Here is a tiny trained network, its code and every weight. The questions are about switching its units off for an input and a target symbol, where a switched-off unit gives its printed mean instead of its output.

import numpy as np


def w(rows, s, z=0):
    codes = np.array(rows[::2]) - 128.0
    scale = np.full(codes.shape[1], s)
    scale[-1] = z or s
    return codes * scale


def f(y):
    return y / 2 * (1 + np.tanh(0.7978845608 * (y + 0.044715 * y**3)))


def softmax(a):
    e = np.exp(a - a.max(-1, keepdims=True))
    return e / e.sum(-1, keepdims=True)


def log_softmax(a):
    a = a - a.max(-1, keepdims=True)
    return a - np.log(np.exp(a).sum(-1, keepdims=True))


def net(x, mask):
    ids = ['Φαεζηθλμπτω'.index(c) for c in x.split()]
    T = len(ids)
    res = E[ids] + P[:T]
    u = 0
    for l in range(2):
        q, k, v = (res @ M[l].T for M in (Q, K, V))
        z = softmax(np.where(np.tri(T) > 0, q @ k.T / 4**0.5, -1e9)) @ v
        res = res + np.where(mask[u], z, O[l][:, -1]) @ O[l][:, :-1]
        u += 1
        y = f(res @ A[l][:, :-1].T + A[l][:, -1])
        res = res + np.where(mask[u : u + 16], y, B[l][:, -1]) @ B[l][:, :-1]
        u += 16
    return log_softmax(res[-1] @ U[:, :-1].T + U[:, -1])


Q, K, V, O, A, B = {}, {}, {}, {}, {}, {}
E = w([
[212,101,208,119,141,168],'Φ',
[196,145,161,49,167,96],'α',
[56,127,117,83,188,180],'ε',
[40,131,78,110,101,154],'ζ',
[132,117,126,252,97,139],'η',
[193,173,180,153,80,180],'θ',
[85,114,206,97,153,170],'λ',
[174,94,215,107,164,109],'μ',
[110,172,31,118,106,138],'π',
[158,146,144,110,129,52],'τ',
[68,104,149,197,114,98],'ω',
],0.02)
P = w([
[193,1,64,80,71,136],'0',
[130,107,130,156,149,140],'1',
[126,119,143,163,149,140],'2',
[135,125,150,184,159,148],'3',
[139,152,151,148,161,140],'4',
[145,154,154,162,170,143],'5',
[128,167,162,136,161,125],'6',
[133,175,165,132,150,118],'7',
[136,178,172,141,159,123],'8',
[134,181,170,137,154,114],'9',
[135,187,173,132,157,113],'10',
[151,194,176,151,147,112],'11',
[144,195,179,148,161,110],'12',
[146,191,171,146,161,110],'13',
],0.0088)
Q[0] = w([
[120,235,85,22,137,180],'L0H1',
[112,97,124,123,47,133],'L0H1',
[249,123,103,54,166,117],'L0H1',
[176,172,97,43,141,164],'L0H1',
],0.011)
K[0] = w([
[112,254,166,149,184,111],'L0H1',
[58,149,14,92,81,108],'L0H1',
[105,150,196,183,183,116],'L0H1',
[120,203,138,136,168,123],'L0H1',
],0.0096)
V[0] = w([
[137,120,139,150,32,146],'L0H1',
[124,29,197,133,112,132],'L0H1',
[73,71,48,3,189,214],'L0H1',
[229,194,93,92,192,160],'L0H1',
],0.0067)
O[0] = w([
[127,24,114,87,77,142,110],'L0H1',
[156,179,187,141,129,104,255],'L0H1',
[181,85,121,254,210,175,124],'L0H1',
[102,161,66,121,147,128,232],'L0H1',
],0.0093,0.0028)
A[0] = w([
[164,185,179,56,102,132,22],'L0N1',
[213,56,155,91,102,47,58],'L0N2',
[207,162,122,126,96,142,173],'L0N3',
[143,192,204,135,119,100,92],'L0N4',
[255,166,125,74,191,176,127],'L0N5',
[67,78,40,133,103,100,177],'L0N6',
[37,111,61,150,53,157,161],'L0N7',
[179,111,146,151,82,228,148],'L0N8',
[108,103,219,169,112,188,131],'L0N9',
[125,160,144,113,54,195,242],'L0N10',
[191,132,48,183,152,51,151],'L0N11',
[112,54,200,83,128,92,167],'L0N12',
[73,106,176,247,55,173,254],'L0N13',
[78,45,100,76,204,179,66],'L0N14',
[132,169,86,120,137,139,131],'L0N15',
[147,61,157,132,179,131,114],'L0N16',
],0.0088,0.0028)
B[0] = w([
[127,161,62,198,145,192,238],'L0N1',
[142,182,77,112,192,141,188],'L0N2',
[49,63,77,98,133,78,192],'L0N3',
[101,135,97,107,95,182,253],'L0N4',
[81,106,45,79,204,154,254],'L0N5',
[147,106,127,220,133,135,177],'L0N6',
[105,12,3,126,105,206,193],'L0N7',
[40,50,112,27,168,90,190],'L0N8',
[128,51,192,41,121,111,238],'L0N9',
[131,56,136,87,163,106,191],'L0N10',
[109,189,221,150,174,116,188],'L0N11',
[240,100,136,112,50,137,200],'L0N12',
[87,168,136,139,62,43,250],'L0N13',
[67,140,121,103,96,47,161],'L0N14',
[173,84,188,182,98,159,164],'L0N15',
[156,150,234,130,217,173,166],'L0N16',
],0.0063,0.0062)
Q[1] = w([
[126,2,176,51,111,53],'L1H1',
[128,74,173,252,100,35],'L1H1',
[139,199,83,88,196,202],'L1H1',
[198,190,183,62,166,121],'L1H1',
],0.006)
K[1] = w([
[155,122,130,87,219,53],'L1H1',
[236,2,114,234,222,2],'L1H1',
[81,238,179,243,236,192],'L1H1',
[162,224,166,78,136,57],'L1H1',
],0.0061)
V[1] = w([
[132,147,130,96,138,180],'L1H1',
[207,34,90,79,254,105],'L1H1',
[111,123,206,87,122,104],'L1H1',
[213,188,152,192,174,163],'L1H1',
],0.0077)
O[1] = w([
[125,129,223,255,137,217,155],'L1H1',
[127,159,177,57,126,224,248],'L1H1',
[175,60,119,192,108,103,126],'L1H1',
[212,148,168,126,37,92,86],'L1H1',
],0.0067,0.011)
A[1] = w([
[185,179,121,96,121,96,197],'L1N1',
[122,104,117,145,37,195,144],'L1N2',
[90,132,66,121,142,162,193],'L1N3',
[137,83,117,157,138,169,78],'L1N4',
[135,194,158,103,81,181,126],'L1N5',
[94,148,179,176,30,42,128],'L1N6',
[119,105,167,177,158,78,154],'L1N7',
[161,9,152,114,92,178,253],'L1N8',
[192,119,162,97,118,70,178],'L1N9',
[63,99,104,194,74,84,109],'L1N10',
[177,93,78,212,111,173,108],'L1N11',
[170,111,154,102,97,115,87],'L1N12',
[101,149,175,66,113,96,191],'L1N13',
[30,165,70,158,141,113,224],'L1N14',
[66,81,101,72,125,132,127],'L1N15',
[114,176,165,198,72,152,132],'L1N16',
],0.011,0.0041)
B[1] = w([
[76,110,188,187,121,120,156],'L1N1',
[131,165,58,120,160,86,164],'L1N2',
[146,99,167,155,134,69,245],'L1N3',
[133,134,162,164,88,121,148],'L1N4',
[145,144,55,160,163,134,217],'L1N5',
[198,107,74,62,92,164,164],'L1N6',
[143,127,122,214,83,128,151],'L1N7',
[123,97,84,158,61,143,238],'L1N8',
[96,222,185,179,68,93,151],'L1N9',
[105,163,87,114,97,193,166],'L1N10',
[185,91,115,167,254,114,146],'L1N11',
[190,187,136,146,55,161,143],'L1N12',
[152,123,71,149,196,53,204],'L1N13',
[166,123,187,114,103,183,252],'L1N14',
[122,153,116,155,127,72,227],'L1N15',
[177,111,197,51,172,108,155],'L1N16',
],0.0085,0.012)
U = w([
[129,58,89,22,110,214,76],'Φ',
[116,143,113,85,201,139,5],'α',
[58,90,254,114,173,140,72],'ε',
[31,129,115,178,98,187,13],'ζ',
[129,145,72,130,91,104,127],'η',
[78,101,49,93,151,42,217],'θ',
[151,59,192,116,119,153,251],'λ',
[148,172,144,110,79,202,128],'μ',
[165,79,97,228,200,71,196],'π',
[130,189,131,180,135,4,91],'τ',
[186,106,124,93,126,70,113],'ω',
],0.0089,0.002)

Each question gives the input, a string of symbols that net reads in full, and the target symbol t.
The units are the heads (4 rows each of Q, K, V and O) and the neurons (one row each of A and B). Each row of codes is followed by its name. A weight is (code - 128) times the scale printed after its matrix; where a second scale follows, it is the last column's (O, A, B and U).
mask holds one flag per unit, layer by layer, with each layer's heads first. A switched-off unit (its flag False) gives its mean, the last column of its rows in O or B, instead of its output. The means were averaged over made-up inputs and are rounded, as every weight is.
A unit's drop is (log p(t) with every unit on - log p(t) with that unit switched off) / (log p(t) with every unit on - log p(t) with every unit switched off).
The circuit of an input: a set's keep is (log p(t) with only the set's units on - log p(t) with every unit switched off) / (log p(t) with every unit on - log p(t) with every unit switched off). Starting from the 12 units with the biggest drops (on a tie, the unit counted first), units are removed one at a time, each time the one whose removal leaves the highest keep (on an exact tie, the one counted first), for as long as the keep stays at least 0.8.
units of the circuit, in order: the units of the circuit, biggest drop first
most important unit: the unit with the biggest drop
top k neurons: the k neurons with the biggest drops, biggest first
k most important neurons of layer l: the k neurons of layer l with the biggest drops, biggest first
input ζ α λ π λ π τ, target τ: 2 most important neurons of layer 1 -> L1N14; L1N9
input η μ λ ζ ζ π, target π: units of the circuit, in order -> L1N11; L0H1
input Φ η λ, target Φ: top 2 neurons -> L1N8; L0N8
input ε Φ Φ λ τ ε Φ μ π τ θ η, target τ: top 3 neurons -> L0N13; L1N9; L0N16
input μ τ ε, target ε: units of the circuit, in order -> L1N5; L1N8; L0N14; L1N14
input η ω ω, target θ: units of the circuit, in order -> L0H1; L1H1
input π ω λ ω, target ε: top 2 neurons -> L0N7; L0N16
input α η π ω ζ λ μ μ θ θ, target θ: most important unit -> L0N10
input μ ε Φ τ μ ω λ ζ η, target ω: units of the circuit, in order -> L1N6; L1N16; L0N13; L0H1
input α η π ε η, target μ: top 3 neurons -> L0N13; L1N6; L1N10
input π λ ε λ, target π: top 3 neurons -> L0N14; L0N13; L0N9
input θ π α π μ μ λ α τ λ Φ λ η, target ζ: 3 most important neurons of layer 0 -> L0N8; L0N7; L0N10
input ε ε λ λ α α ω, target τ: top 4 neurons -> L1N9; L0N16; L0N13; L1N7
input μ μ λ π η π μ α ω, target ω: top 3 neurons -> L1N6; L1N16; L1N13
input π α τ λ, target π: top 2 neurons -> L1N13; L1N14
input ε π μ ω, target τ: most important neuron of layer 0 -> L0N13
input ω Φ π ζ η, target η: top 2 neurons -> L1N6; L0N13
input α λ π λ, target α: 3 most important neurons of layer 1 -> L1N13; L1N5; L1N3
input μ θ τ, target τ: 3 most important neurons of layer 0 -> L0N7; L0N5; L0N2
input ω η η Φ λ π α μ, target μ: most important unit -> L0N12
input λ λ α, target α: top 3 neurons -> L0N5; L0N9; L1N5
input λ η π τ λ α, target α: 3 most important neurons of layer 0 -> L0N5; L0N9; L0N12
input α ε ω, target μ: 2 most important neurons of layer 1 -> L1N10; L1N7
input λ λ θ π π α ω, target λ: top 2 neurons -> L1N6; L1N16
input τ η π θ μ α ε π π ω η, target Φ: 2 most important neurons of layer 0 -> L0N13; L0N5
input α Φ η, target μ: top 2 neurons -> L0N13; L1N10
input ε μ μ ω η α π, target π: most important unit -> L1N11
input τ Φ α ε η, target Φ: top 2 neurons -> L1N6; L0N13
